Here is a tiny trained network, its code and every weight. The questions are about switching its units off for an input and a class, where a switched-off unit gives its printed mean instead of its output.

import numpy as np


def w(rows, s, z=0):
    codes = np.array(rows[::2]) - 128.0
    scale = np.full(codes.shape[1], s)
    scale[-1] = z or s
    return codes * scale


def f(y):
    return y / 2 * (1 + np.tanh(0.7978845608 * (y + 0.044715 * y**3)))


def log_softmax(a):
    a = a - a.max(-1, keepdims=True)
    return a - np.log(np.exp(a).sum(-1, keepdims=True))


def net(x, mask):
    res = np.array(x, float).reshape(1, 6) / 4 @ E
    y = f(res @ A[0][:, :-1].T + A[0][:, -1])
    res = res + np.where(mask, y, B[0][:, -1]) @ B[0][:, :-1]
    return log_softmax(res[-1] @ U[:, :-1].T + U[:, -1])


A, B = {}, {}
E = w([
[236,249,255],'x0',
[92,22,236],'x1',
[121,141,129],'x2',
[121,138,138],'x3',
[99,163,140],'x4',
[147,105,122],'x5',
],0.0051)
A[0] = w([
[62,26,225,2],'n0',
[167,166,56,72],'n1',
[105,47,85,75],'n2',
[111,132,86,47],'n3',
[164,99,144,247],'n4',
[127,191,173,50],'n5',
[79,188,190,196],'n6',
[3,131,88,51],'n7',
[166,193,178,87],'n8',
[236,117,186,41],'n9',
[144,174,160,27],'n10',
[103,197,110,176],'n11',
[95,82,196,147],'n12',
[116,132,82,49],'n13',
[42,110,103,69],'n14',
[146,44,221,194],'n15',
[66,106,202,97],'n16',
],0.012,0.0061)
B[0] = w([
[145,192,158,191],'n0',
[137,226,189,154],'n1',
[152,93,220,192],'n2',
[176,174,173,119],'n3',
[70,97,71,232],'n4',
[122,101,176,152],'n5',
[127,54,106,218],'n6',
[178,108,254,188],'n7',
[134,84,139,202],'n8',
[157,65,213,178],'n9',
[167,117,232,132],'n10',
[126,157,85,193],'n11',
[172,216,74,192],'n12',
[183,222,210,120],'n13',
[211,131,177,170],'n14',
[136,179,75,253],'n15',
[100,198,110,162],'n16',
],0.0082,0.0055)
U = w([
[168,85,63,239],'0',
[221,35,255,1],'1',
[137,87,35,195],'2',
[115,108,53,169],'3',
[174,116,26,124],'4',
[223,254,51,5],'5',
],0.0078,0.0068)

Each question gives the input, the list of numbers given to net, and the class t.
The units are the neurons (one row each of A and B). Each row of codes is followed by its name. A weight is (code - 128) times the scale printed after its matrix; where a second scale follows, it is the last column's (A, B and U).
mask holds one flag per neuron, in row order. A switched-off neuron (its flag False) gives its mean, the last column of its row in B, instead of its output. The means were averaged over made-up inputs and are rounded, as every weight is.
A unit's drop is (log p(t) with every unit on - log p(t) with that unit switched off) / (log p(t) with every unit on - log p(t) with every unit switched off).
The circuit of an input: a set's keep is (log p(t) with only the set's units on - log p(t) with every unit switched off) / (log p(t) with every unit on - log p(t) with every unit switched off). Starting from the 12 units with the biggest drops (on a tie, the unit counted first), units are removed one at a time, each time the one whose removal leaves the highest keep (on an exact tie, the one counted first), for as long as the keep stays at least 0.8.
units of the circuit, in order: the units of the circuit, biggest drop first
most important unit: the unit with the biggest drop
top k neurons: the k neurons with the biggest drops, biggest first
drop of u: that unit's drop, to one decimal
input [-8,8,-1,-6,1,0], class 1: most important unit -> n2
input [7,-5,-7,-6,-6,-5], class 1: units of the circuit, in order -> (n9; n15)
input [7,8,7,-6,4,-6], class 5: top 2 neurons -> (n15; n12)
input [-8,5,5,6,-4,4], class 1: top 2 neurons -> (n2; n7)
input [1,8,2,-1,3,-1], class 5: top 4 neurons -> (n12; n0; n15; n16)
input [6,7,-1,5,0,-5], class 5: top 2 neurons -> (n15; n12)
input [-8,1,8,7,2,4], class 1: units of the circuit, in order -> (n7; n2)
input [-6,5,2,4,0,-5], class 1: top 3 neurons -> (n7; n2; n14)
input [0,8,-2,-7,2,-4], class 5: top 3 neurons -> (n12; n0; n15)
input [6,6,-7,7,-6,4], class 3: top 2 neurons -> (n15; n4)
input [7,8,-8,1,-8,2], class 2: top 2 neurons -> (n15; n4)
input [-7,-2,7,2,-1,4], class 1: top 2 neurons -> (n7; n2)
input [-8,8,-3,-8,5,-4], class 1: top 3 neurons -> (n7; n2; n14)
input [5,7,8,3,-2,7], class 3: most important unit -> n4
input [-8,-6,6,2,-7,3], class 1: drop of n2 -> 0.2
input [3,6,-3,-8,0,-3], class 4: drop of n9 -> 0.0
input [-8,-4,6,-5,8,3], class 1: drop of n7 -> 0.3
